Below are the code and all the weights of a small trained network. Each question names an input and a class and asks about switching units off, where a switched-off unit gives its printed mean instead of its output.

import numpy as np


def w(rows, s, z=0):
    codes = np.array(rows[::2]) - 128.0
    scale = np.full(codes.shape[1], s)
    scale[-1] = z or s
    return codes * scale


def f(y):
    return y / 2 * (1 + np.tanh(0.7978845608 * (y + 0.044715 * y**3)))


def log_softmax(a):
    a = a - a.max(-1, keepdims=True)
    return a - np.log(np.exp(a).sum(-1, keepdims=True))


def net(x, mask):
    res = np.array(x, float).reshape(1, 7) / 4 @ E
    y = f(res @ A[0][:, :-1].T + A[0][:, -1])
    res = res + np.where(mask, y, B[0][:, -1]) @ B[0][:, :-1]
    return log_softmax(res[-1] @ U[:, :-1].T + U[:, -1])


A, B = {}, {}
E = w([
[129,125,128],'x0',
[254,40,76],'x1',
[129,129,125],'x2',
[45,125,3],'x3',
[130,134,128],'x4',
[61,27,166],'x5',
[129,124,132],'x6',
],0.0087)
A[0] = w([
[80,128,30,2],'n0',
[97,159,153,71],'n1',
[183,172,86,120],'n2',
[103,93,146,58],'n3',
[86,155,150,71],'n4',
[89,37,147,76],'n5',
[154,140,195,48],'n6',
[140,134,165,65],'n7',
[155,60,105,64],'n8',
[62,124,9,55],'n9',
[78,144,167,141],'n10',
[177,78,109,36],'n11',
[94,146,149,56],'n12',
],0.015,0.01)
B[0] = w([
[182,121,187,187],'n0',
[168,125,84,156],'n1',
[59,182,150,209],'n2',
[195,243,156,133],'n3',
[198,136,59,167],'n4',
[70,246,174,212],'n5',
[166,59,197,168],'n6',
[165,120,145,130],'n7',
[161,163,84,179],'n8',
[173,98,192,255],'n9',
[158,110,59,228],'n10',
[169,129,61,170],'n11',
[197,155,92,141],'n12',
],0.013,0.007)
U = w([
[173,95,206,51],'0',
[172,157,29,61],'1',
[74,247,158,60],'2',
[82,113,122,253],'3',
[88,114,125,232],'4',
],0.012,0.013)

Each question gives the input, the list of numbers given to net, and the class t.
The units are the neurons (one row each of A and B). Each row of codes is followed by its name. A weight is (code - 128) times the scale printed after its matrix; where a second scale follows, it is the last column's (A, B and U).
mask holds one flag per neuron, in row order. A switched-off neuron (its flag False) gives its mean, the last column of its row in B, instead of its output. The means were averaged over made-up inputs and are rounded, as every weight is.
A unit's drop is (log p(t) with every unit on - log p(t) with that unit switched off) / (log p(t) with every unit on - log p(t) with every unit switched off).
The circuit of an input: a set's keep is (log p(t) with only the set's units on - log p(t) with every unit switched off) / (log p(t) with every unit on - log p(t) with every unit switched off). Starting from the 12 units with the biggest drops (on a tie, the unit counted first), units are removed one at a time, each time the one whose removal leaves the highest keep (on an exact tie, the one counted first), for as long as the keep stays at least 0.8.
circuit, biggest first: the units of the circuit, biggest drop first
unit that matters most: the unit with the biggest drop
k most important neurons: the k neurons with the biggest drops, biggest first
drop when u is switched off: that unit's drop, to one decimal
input [6,2,-1,-3,6,-4,-1], class 2: 2 most important neurons -> [n2; n10]
input [2,8,-7,2,1,5,-7], class 1: circuit, biggest first -> [n8]
input [7,-5,3,8,3,7,4], class 0: 2 most important neurons -> [n9; n0]
input [-2,-3,2,4,8,-3,-3], class 0: circuit, biggest first -> [n9; n0]
input [0,6,-6,-1,-6,4,5], class 1: 2 most important neurons -> [n8; n11]
input [-5,-7,0,5,2,-1,0], class 1: circuit, biggest first -> [n4; n10]
input [2,7,-5,-6,3,-3,7], class 1: 3 most important neurons -> [n11; n9; n8]
input [8,7,-5,-6,7,-4,4], class 1: 2 most important neurons -> [n11; n9]
input [1,-4,-6,8,-8,8,-7], class 0: 3 most important neurons -> [n9; n0; n2]
input [-6,6,0,-3,-6,6,-5], class 1: 4 most important neurons -> [n11; n8; n2; n9]
input [6,5,0,-6,-8,-6,8], class 3: 2 most important neurons -> [n2; n9]
input [7,-4,-5,-5,3,-4,0], class 0: 2 most important neurons -> [n6; n5]
input [4,8,-3,8,-3,4,4], class 0: 2 most important neurons -> [n9; n0]
input [-6,-4,4,-3,0,7,-1], class 2: unit that matters most -> n5
input [-6,-3,1,-1,-3,7,2], class 2: 2 most important neurons -> [n5; n3]
input [-6,4,0,-6,3,7,-1], class 2: 2 most important neurons -> [n5; n9]
input [-6,5,1,5,3,-2,2], class 0: drop when n6 is switched off -> -0.1
input [-3,7,8,-1,-7,8,-5], class 2: drop when n0 is switched off -> 0.0
input [-5,4,4,5,-3,3,3], class 0: drop when n0 is switched off -> 0.3
input [-6,6,-1,0,7,-8,7], class 2: unit that matters most -> n2
